Below are the code and all the weights of a small trained network. Each question names an input and a target symbol and asks about switching units off, where a switched-off unit gives its printed mean instead of its output.

import numpy as np


def w(rows, s, z=0):
    codes = np.array(rows[::2]) - 128.0
    scale = np.full(codes.shape[1], s)
    scale[-1] = z or s
    return codes * scale


def f(y):
    return np.maximum(y, 0)


def softmax(a):
    e = np.exp(a - a.max(-1, keepdims=True))
    return e / e.sum(-1, keepdims=True)


def log_softmax(a):
    a = a - a.max(-1, keepdims=True)
    return a - np.log(np.exp(a).sum(-1, keepdims=True))


def net(x, mask):
    ids = ['αδμσφω'.index(c) for c in x.split()]
    T = len(ids)
    res = E[ids] + P[:T]
    u = 0
    for l in range(2):
        q, k, v = (res @ M[l].T for M in (Q, K, V))
        z = softmax(np.where(np.tri(T) > 0, q @ k.T / 2**0.5, -1e9)) @ v
        res = res + np.where(mask[u], z, O[l][:, -1]) @ O[l][:, :-1]
        u += 1
        y = f(res @ A[l][:, :-1].T + A[l][:, -1])
        res = res + np.where(mask[u : u + 16], y, B[l][:, -1]) @ B[l][:, :-1]
        u += 16
    return log_softmax(res[-1] @ U[:, :-1].T + U[:, -1])


Q, K, V, O, A, B = {}, {}, {}, {}, {}, {}
E = w([
[254,85,128,102,99,165,158,193,89],'α',
[147,109,82,135,107,136,106,87,133],'δ',
[181,142,126,178,170,101,144,149,160],'μ',
[118,152,122,124,146,109,98,164,161],'σ',
[94,131,117,101,160,215,131,150,65],'φ',
[130,140,147,168,155,102,64,152,76],'ω',
],0.023)
P = w([
[103,109,115,148,108,49,128,151,146],'0',
[95,75,108,199,154,135,28,147,163],'1',
[184,127,116,109,224,117,2,132,165],'2',
[151,154,136,62,166,31,100,163,107],'3',
[80,164,69,142,55,68,200,158,145],'4',
[91,161,151,228,87,163,118,109,178],'5',
[176,124,157,127,169,210,117,47,202],'6',
[142,149,157,72,187,104,155,5,97],'7',
],0.0099)
Q[0] = w([
[163,94,209,96,43,152,165,133,130],'0.h1',
[50,159,17,182,254,148,129,78,120],'0.h1',
],0.02)
K[0] = w([
[80,205,135,172,248,157,65,20,140],'0.h1',
[215,85,135,127,27,61,176,252,79],'0.h1',
],0.016)
V[0] = w([
[119,132,107,153,125,93,117,129,60],'0.h1',
[4,141,129,135,193,2,195,65,107],'0.h1',
],0.0066)
O[0] = w([
[118,157,153,105,131,95,91,139,102,171],'0.h1',
[155,254,41,186,134,98,104,150,146,3],'0.h1',
],0.0064,0.0026)
A[0] = w([
[79,162,100,124,65,148,168,119,136,16],'0.n1',
[69,184,134,130,76,111,255,76,119,32],'0.n2',
[154,156,106,96,125,92,113,69,151,83],'0.n3',
[136,158,172,185,111,167,116,128,50,133],'0.n4',
[63,179,130,159,124,104,195,132,95,190],'0.n5',
[151,107,87,112,41,95,155,153,117,47],'0.n6',
[115,167,114,221,159,240,55,87,189,11],'0.n7',
[80,111,96,202,75,55,140,155,142,92],'0.n8',
[130,67,78,115,127,82,139,195,143,68],'0.n9',
[66,107,144,176,205,107,169,40,117,1],'0.n10',
[165,137,220,108,78,147,208,79,160,91],'0.n11',
[86,147,33,66,96,145,89,77,94,118],'0.n12',
[128,82,108,148,187,133,68,92,180,45],'0.n13',
[93,169,134,120,153,197,133,111,122,106],'0.n14',
[64,136,207,135,95,79,182,72,162,112],'0.n15',
[149,222,120,70,205,164,139,53,130,40],'0.n16',
],0.0086,0.0033)
B[0] = w([
[102,180,111,167,77,115,150,118,118,134],'0.n1',
[85,141,161,83,129,151,170,126,103,137],'0.n2',
[66,192,203,98,155,151,63,180,67,171],'0.n3',
[209,117,119,109,127,105,155,47,172,174],'0.n4',
[97,170,171,112,110,172,175,97,135,177],'0.n5',
[112,161,199,84,130,125,61,234,62,156],'0.n6',
[134,71,141,130,158,184,129,98,255,254],'0.n7',
[72,226,140,79,131,193,163,110,169,217],'0.n8',
[87,114,220,169,99,61,43,144,85,193],'0.n9',
[157,150,53,53,141,185,153,243,136,165],'0.n10',
[187,152,105,58,182,149,105,93,191,207],'0.n11',
[116,215,171,146,142,86,32,84,97,173],'0.n12',
[77,89,99,142,175,87,96,157,100,233],'0.n13',
[168,90,110,244,131,3,99,18,90,159],'0.n14',
[168,61,68,36,217,133,154,77,151,166],'0.n15',
[192,104,117,165,120,61,95,169,116,190],'0.n16',
],0.0088,0.0051)
Q[1] = w([
[245,17,126,69,251,144,6,136,159],'1.h1',
[178,194,77,52,196,18,91,185,53],'1.h1',
],0.022)
K[1] = w([
[222,113,133,68,4,69,124,232,13],'1.h1',
[45,160,150,161,16,150,216,123,109],'1.h1',
],0.026)
V[1] = w([
[162,135,211,222,229,97,247,179,125],'1.h1',
[212,149,113,174,146,225,132,19,18],'1.h1',
],0.014)
O[1] = w([
[106,178,61,87,250,163,127,178,64,195],'1.h1',
[94,113,209,219,159,187,148,79,116,7],'1.h1',
],0.012,0.016)
A[1] = w([
[152,88,148,93,133,171,204,150,108,80],'1.n1',
[125,88,101,101,91,111,180,156,108,140],'1.n2',
[124,114,75,102,82,176,105,23,92,165],'1.n3',
[132,152,73,111,94,167,160,60,120,174],'1.n4',
[62,118,162,146,200,90,158,91,161,123],'1.n5',
[133,78,120,106,104,109,125,149,100,110],'1.n6',
[80,90,92,91,114,99,176,120,154,117],'1.n7',
[111,122,66,164,81,80,113,124,159,62],'1.n8',
[126,179,153,166,108,75,148,111,64,99],'1.n9',
[136,136,151,167,180,67,106,119,115,139],'1.n10',
[86,3,113,116,105,128,103,163,50,119],'1.n11',
[101,175,155,171,133,110,77,111,143,178],'1.n12',
[122,175,212,227,107,149,74,154,111,2],'1.n13',
[190,97,197,68,78,150,125,102,129,88],'1.n14',
[150,149,90,74,148,200,148,146,99,91],'1.n15',
[148,226,221,194,151,111,54,130,176,178],'1.n16',
],0.011,0.0071)
B[1] = w([
[134,169,101,63,42,114,106,153,136,150],'1.n1',
[118,98,163,97,175,152,60,74,105,165],'1.n2',
[108,149,127,109,125,148,166,175,134,145],'1.n3',
[138,134,167,127,169,95,125,182,121,142],'1.n4',
[178,169,66,92,97,139,121,148,102,160],'1.n5',
[146,131,205,173,158,190,139,122,195,161],'1.n6',
[170,160,145,144,138,136,144,149,95,165],'1.n7',
[158,114,97,159,29,184,156,76,87,175],'1.n8',
[124,84,87,105,152,157,117,113,210,138],'1.n9',
[88,195,136,130,72,184,201,116,144,168],'1.n10',
[108,101,150,168,172,151,156,144,79,149],'1.n11',
[156,134,158,94,137,37,184,153,152,156],'1.n12',
[217,113,146,209,138,138,12,168,73,167],'1.n13',
[91,144,75,180,148,100,121,136,112,170],'1.n14',
[122,127,168,238,82,105,108,79,154,250],'1.n15',
[26,82,109,66,134,145,180,116,110,183],'1.n16',
],0.011,0.027)
U = w([
[201,135,162,195,96,173,123,111,128,57],'α',
[198,121,168,205,105,240,126,150,71,172],'δ',
[171,113,135,231,45,166,140,94,124,54],'μ',
[176,196,99,247,108,175,116,110,131,88],'σ',
[163,148,131,135,114,198,180,110,141,253],'φ',
[255,159,125,148,65,200,113,97,140,164],'ω',
],0.0038,0.0049)

Each question gives the input, a string of symbols that net reads in full, and the target symbol t.
The units are the heads (2 rows each of Q, K, V and O) and the neurons (one row each of A and B). Each row of codes is followed by its name. A weight is (code - 128) times the scale printed after its matrix; where a second scale follows, it is the last column's (O, A, B and U).
mask holds one flag per unit, layer by layer, with each layer's heads first. A switched-off unit (its flag False) gives its mean, the last column of its rows in O or B, instead of its output. The means were averaged over made-up inputs and are rounded, as every weight is.
A unit's drop is (log p(t) with every unit on - log p(t) with that unit switched off) / (log p(t) with every unit on - log p(t) with every unit switched off).
The circuit of an input: a set's keep is (log p(t) with only the set's units on - log p(t) with every unit switched off) / (log p(t) with every unit on - log p(t) with every unit switched off). Starting from the 12 units with the biggest drops (on a tie, the unit counted first), units are removed one at a time, each time the one whose removal leaves the highest keep (on an exact tie, the one counted first), for as long as the keep stays at least 0.8.
circuit, biggest first: the units of the circuit, biggest drop first
top k neurons: the k neurons with the biggest drops, biggest first
k most important neurons of layer l: the k neurons of layer l with the biggest drops, biggest first
drop of u: that unit's drop, to one decimal
input α σ μ δ, target δ: most important neuron of layer 0 => (0.n8)
input φ δ σ, target δ: top 2 neurons => (1.n13; 0.n14)
input α ω μ, target δ: circuit, biggest first => (0.h1; 1.n11; 0.n13; 0.n8)
input σ μ μ μ μ σ ω, target σ: circuit, biggest first => (1.h1; 1.n15)
input σ σ μ μ μ φ, target σ: circuit, biggest first => (1.h1; 1.n15; 0.h1)
input σ φ σ δ φ, target δ: circuit, biggest first => (1.n13; 1.h1; 0.n14; 1.n15)
input ω μ φ δ, target φ: top 3 neurons => (1.n15; 1.n16; 0.n12)
input μ μ α σ, target δ: circuit, biggest first => (0.h1; 1.n11)
input ω ω μ φ μ, target φ: top 3 neurons => (1.n15; 0.n4; 1.n16)
input μ α σ μ σ μ, target ω: 2 most important neurons of layer 0 => (0.n11; 0.n15)
input μ σ φ μ ω ω μ δ, target φ: top 3 neurons => (1.n16; 1.n15; 0.n12)
input ω μ φ, target φ: top 2 neurons => (1.n15; 1.n16)
input μ δ μ σ φ, target μ: 2 most important neurons of layer 0 => (0.n12; 0.n14)
input μ μ μ μ δ μ μ ω, target μ: circuit, biggest first => (1.h1)
input φ μ δ ω σ σ φ, target φ: top 3 neurons => (1.n15; 0.n14; 1.n16)
input φ μ μ, target δ: 3 most important neurons of layer 1 => (1.n13; 1.n16; 1.n15)
input δ σ σ ω δ μ μ, target φ: 3 most important neurons of layer 1 => (1.n15; 1.n16; 1.n13)
input δ μ μ μ δ σ μ, target σ: top 3 neurons => (0.n7; 0.n8; 1.n15)
input μ φ μ δ δ, target δ: 3 most important neurons of layer 1 => (1.n13; 1.n16; 1.n15)
input μ δ ω ω σ σ, target φ: top neuron => (0.n7)
input φ μ δ σ μ σ δ, target ω: drop of 0.h1 => 0.1
input δ σ δ, target μ: drop of 1.n13 => 0.0
input μ μ μ δ, target σ: drop of 1.h1 => 1.1
